Below is a small trained network, with its code and all its weights. Each question gives an input and a class and asks what happens when units are switched off, that is, made to give their printed mean instead of their output.

import numpy as np


def w(rows, s, z=0):
    codes = np.array(rows[::2]) - 128.0
    scale = np.full(codes.shape[1], s)
    scale[-1] = z or s
    return codes * scale


def f(y):
    return np.maximum(y, 0)


def log_softmax(a):
    a = a - a.max(-1, keepdims=True)
    return a - np.log(np.exp(a).sum(-1, keepdims=True))


def net(x, mask):
    res = np.array(x, float).reshape(1, 3) / 4 @ E
    y = f(res @ A[0][:, :-1].T + A[0][:, -1])
    res = res + np.where(mask, y, B[0][:, -1]) @ B[0][:, :-1]
    return log_softmax(res[-1] @ U[:, :-1].T + U[:, -1])


A, B = {}, {}
E = w([
[228,231,178],'x0',
[94,194,28],'x1',
[1,190,202],'x2',
],0.011)
A[0] = w([
[226,252,183,30],'neuron 0',
[127,129,129,94],'neuron 1',
[185,52,58,91],'neuron 2',
[178,106,100,34],'neuron 3',
[134,193,70,54],'neuron 4',
[99,193,75,80],'neuron 5',
[88,140,43,97],'neuron 6',
[133,69,165,103],'neuron 7',
[109,48,104,90],'neuron 8',
[130,96,246,3],'neuron 9',
[169,114,105,238],'neuron 10',
[200,139,113,146],'neuron 11',
[140,50,205,55],'neuron 12',
[46,181,197,151],'neuron 13',
[103,154,161,32],'neuron 14',
[194,102,95,60],'neuron 15',
],0.013,0.0038)
B[0] = w([
[62,56,2,251],'neuron 0',
[140,104,139,128],'neuron 1',
[68,217,140,225],'neuron 2',
[117,199,160,171],'neuron 3',
[204,116,102,182],'neuron 4',
[202,183,134,189],'neuron 5',
[214,113,57,192],'neuron 6',
[169,116,63,178],'neuron 7',
[59,113,73,194],'neuron 8',
[174,181,101,204],'neuron 9',
[110,163,205,189],'neuron 10',
[66,142,151,193],'neuron 11',
[228,168,22,203],'neuron 12',
[95,208,122,250],'neuron 13',
[106,185,160,162],'neuron 14',
[104,207,146,189],'neuron 15',
],0.0097,0.013)
U = w([
[90,214,158,89],'0',
[251,155,85,108],'1',
[74,98,70,138],'2',
[127,137,135,252],'3',
[123,56,187,109],'4',
[135,90,136,98],'5',
[150,108,182,102],'6',
],0.016)

Each question gives the input, the list of numbers given to net, and the class t.
The units are the neurons (one row each of A and B). Each row of codes is followed by its name. A weight is (code - 128) times the scale printed after its matrix; where a second scale follows, it is the last column's (A, B and U).
mask holds one flag per neuron, in row order. A switched-off neuron (its flag False) gives its mean, the last column of its row in B, instead of its output. The means were averaged over made-up inputs and are rounded, as every weight is.
A unit's drop is (log p(t) with every unit on - log p(t) with that unit switched off) / (log p(t) with every unit on - log p(t) with every unit switched off).
The circuit of an input: a set's keep is (log p(t) with only the set's units on - log p(t) with every unit switched off) / (log p(t) with every unit on - log p(t) with every unit switched off). Starting from the 12 units with the biggest drops (on a tie, the unit counted first), units are removed one at a time, each time the one whose removal leaves the highest keep (on an exact tie, the one counted first), for as long as the keep stays at least 0.8.
units of the circuit, in order: the units of the circuit, biggest drop first
unit that matters most: the unit with the biggest drop
k most important neurons: the k neurons with the biggest drops, biggest first
drop of u: that unit's drop, to one decimal
input [-2,0,-3], class 3: 3 most important neurons => [neuron 13; neuron 0; neuron 14]
input [-5,7,4], class 1: units of the circuit, in order => [neuron 6; neuron 5]
input [2,5,-6], class 0: unit that matters most => neuron 2
input [0,-3,-3], class 3: units of the circuit, in order => [neuron 6; neuron 9]
input [5,-8,6], class 1: 2 most important neurons => [neuron 12; neuron 9]
input [5,6,-7], class 0: 2 most important neurons => [neuron 11; neuron 2]
input [-6,-8,7], class 1: 4 most important neurons => [neuron 12; neuron 9; neuron 7; neuron 2]
input [7,4,6], class 2: 2 most important neurons => [neuron 0; neuron 2]
input [2,3,2], class 3: 4 most important neurons => [neuron 12; neuron 9; neuron 7; neuron 6]
input [-6,-8,-4], class 1: 2 most important neurons => [neuron 12; neuron 0]
input [5,2,-4], class 2: 2 most important neurons => [neuron 0; neuron 13]
input [-2,-2,2], class 3: 2 most important neurons => [neuron 0; neuron 2]
input [5,5,-5], class 0: 4 most important neurons => [neuron 11; neuron 12; neuron 15; neuron 10]
input [3,1,0], class 3: unit that matters most => neuron 8
input [5,1,0], class 2: drop of neuron 0 => 0.4
input [0,0,-3], class 3: drop of neuron 12 => -0.3
input [-3,-7,3], class 1: drop of neuron 12 => 0.1
